Here is a tiny trained network, its code and every weight. The questions are about switching its units off for an input and a target symbol, where a switched-off unit gives its printed mean instead of its output.

import numpy as np


def w(rows, s, z=0):
    codes = np.array(rows[::2]) - 128.0
    scale = np.full(codes.shape[1], s)
    scale[-1] = z or s
    return codes * scale


def norm(h):
    return h / np.sqrt((h * h).mean(-1, keepdims=True) + 1e-5)


def f(y):
    return np.maximum(y, 0)


def softmax(a):
    e = np.exp(a - a.max(-1, keepdims=True))
    return e / e.sum(-1, keepdims=True)


def log_softmax(a):
    a = a - a.max(-1, keepdims=True)
    return a - np.log(np.exp(a).sum(-1, keepdims=True))


def net(x, mask):
    ids = ['αβθμπτψ'.index(c) for c in x.split()]
    T = len(ids)
    res = E[ids] + P[:T]
    r = norm(res)
    for j in range(2):
        rows = slice(3 * j, 3 * j + 3)
        q, k, v = (r @ M[0][rows].T for M in (Q, K, V))
        z = softmax(np.where(np.tri(T) > 0, q @ k.T / 3**0.5, -1e9)) @ v
        o = O[0][rows]
        res = res + np.where(mask[j], z, o[:, -1]) @ o[:, :-1]
    y = f(norm(res) @ A[0][:, :-1].T + A[0][:, -1])
    res = res + np.where(mask[2:6], y, B[0][:, -1]) @ B[0][:, :-1]
    return log_softmax(norm(res)[-1] @ U[:, :-1].T + U[:, -1])


Q, K, V, O, A, B = {}, {}, {}, {}, {}, {}
E = w([
[125,119,113,135],'α',
[107,160,176,130],'β',
[104,61,117,133],'θ',
[95,59,160,124],'μ',
[206,175,16,74],'π',
[3,132,116,206],'τ',
[186,73,110,85],'ψ',
],0.015)
P = w([
[145,139,117,178],'0',
[201,192,151,177],'1',
[188,122,100,216],'2',
[146,122,129,172],'3',
[143,137,141,154],'4',
[120,156,140,121],'5',
[119,161,99,112],'6',
[131,142,111,135],'7',
[164,151,144,174],'8',
[115,1,51,234],'9',
],0.0059)
Q[0] = w([
[30,108,168,109],'H0',
[196,187,86,79],'H0',
[115,210,95,147],'H0',
[124,249,182,163],'H1',
[187,230,136,54],'H1',
[8,240,183,3],'H1',
],0.0063)
K[0] = w([
[65,107,157,148],'H0',
[166,78,168,69],'H0',
[115,56,186,108],'H0',
[51,192,194,169],'H1',
[152,103,230,172],'H1',
[204,153,249,255],'H1',
],0.007)
V[0] = w([
[133,188,1,161],'H0',
[62,98,133,176],'H0',
[57,192,223,138],'H0',
[24,99,64,174],'H1',
[146,127,83,36],'H1',
[175,232,99,201],'H1',
],0.0083)
O[0] = w([
[52,130,9,29,158],'H0',
[76,221,127,133,254],'H0',
[139,192,71,228,68],'H0',
[2,65,178,100,252],'H1',
[200,24,85,140,92],'H1',
[68,191,65,71,59],'H1',
],0.0065,0.0045)
A[0] = w([
[237,179,124,52,82],'N0',
[93,254,147,62,2],'N1',
[58,236,172,213,197],'N2',
[62,137,153,221,146],'N3',
],0.0064,0.002)
B[0] = w([
[90,79,47,155,156],'N0',
[200,126,254,171,163],'N1',
[166,94,75,195,252],'N2',
[152,119,54,150,247],'N3',
],0.0091,0.0049)
U = w([
[28,197,182,26,108],'α',
[208,203,181,233,164],'β',
[66,33,255,187,134],'θ',
[141,119,219,181,2],'μ',
[168,211,35,27,151],'π',
[46,188,59,196,138],'τ',
[246,73,180,111,166],'ψ',
],0.0064,0.0044)

Each question gives the input, a string of symbols that net reads in full, and the target symbol t.
The units are the heads (3 rows each of Q, K, V and O) and the neurons (one row each of A and B). Each row of codes is followed by its name. A weight is (code - 128) times the scale printed after its matrix; where a second scale follows, it is the last column's (O, A, B and U).
mask holds one flag per unit, heads first, then neurons. A switched-off unit (its flag False) gives its mean, the last column of its rows in O or B, instead of its output. The means were averaged over made-up inputs and are rounded, as every weight is.
A unit's drop is (log p(t) with every unit on - log p(t) with that unit switched off) / (log p(t) with every unit on - log p(t) with every unit switched off).
The circuit of an input: a set's keep is (log p(t) with only the set's units on - log p(t) with every unit switched off) / (log p(t) with every unit on - log p(t) with every unit switched off). Starting from all 6 units, units are removed one at a time, each time the one whose removal leaves the highest keep (on an exact tie, the one counted first), for as long as the keep stays at least 0.8.
circuit, biggest first: the units of the circuit, biggest drop first
most important unit: the unit with the biggest drop
top k neurons: the k neurons with the biggest drops, biggest first
which heads matter: for each layer, one digit per head in row order, 1 if its drop is at least 0.15 and else 0, layers parted by /
drop of u: that unit's drop, to one decimal
input ψ θ α, target ψ: most important unit => H1
input θ β τ α θ θ α, target θ: circuit, biggest first => (N1, H0)
input α θ θ τ α α θ, target α: which heads matter => 10
input θ ψ θ θ α θ α, target α: circuit, biggest first => (H0, N2)
input θ θ θ α θ π ψ θ θ, target ψ: which heads matter => 01
input θ θ θ τ θ τ β, target β: circuit, biggest first => (N1, N2)
input τ θ π ψ π π θ, target π: which heads matter => 01
input π θ α, target π: circuit, biggest first => (H1, H0)
input τ θ μ, target τ: top 2 neurons => (N3, N1)
input τ π θ τ μ, target τ: circuit, biggest first => (H0, H1)
input τ τ θ τ θ β, target β: which heads matter => 10
input τ α θ θ α θ α, target α: which heads matter => 10
input θ θ τ θ θ τ α, target θ: which heads matter => 11
input τ ψ τ π β τ π μ θ, target π: top neuron => (N2)
input ψ ψ β τ ψ θ θ, target ψ: drop of H1 => 1.3
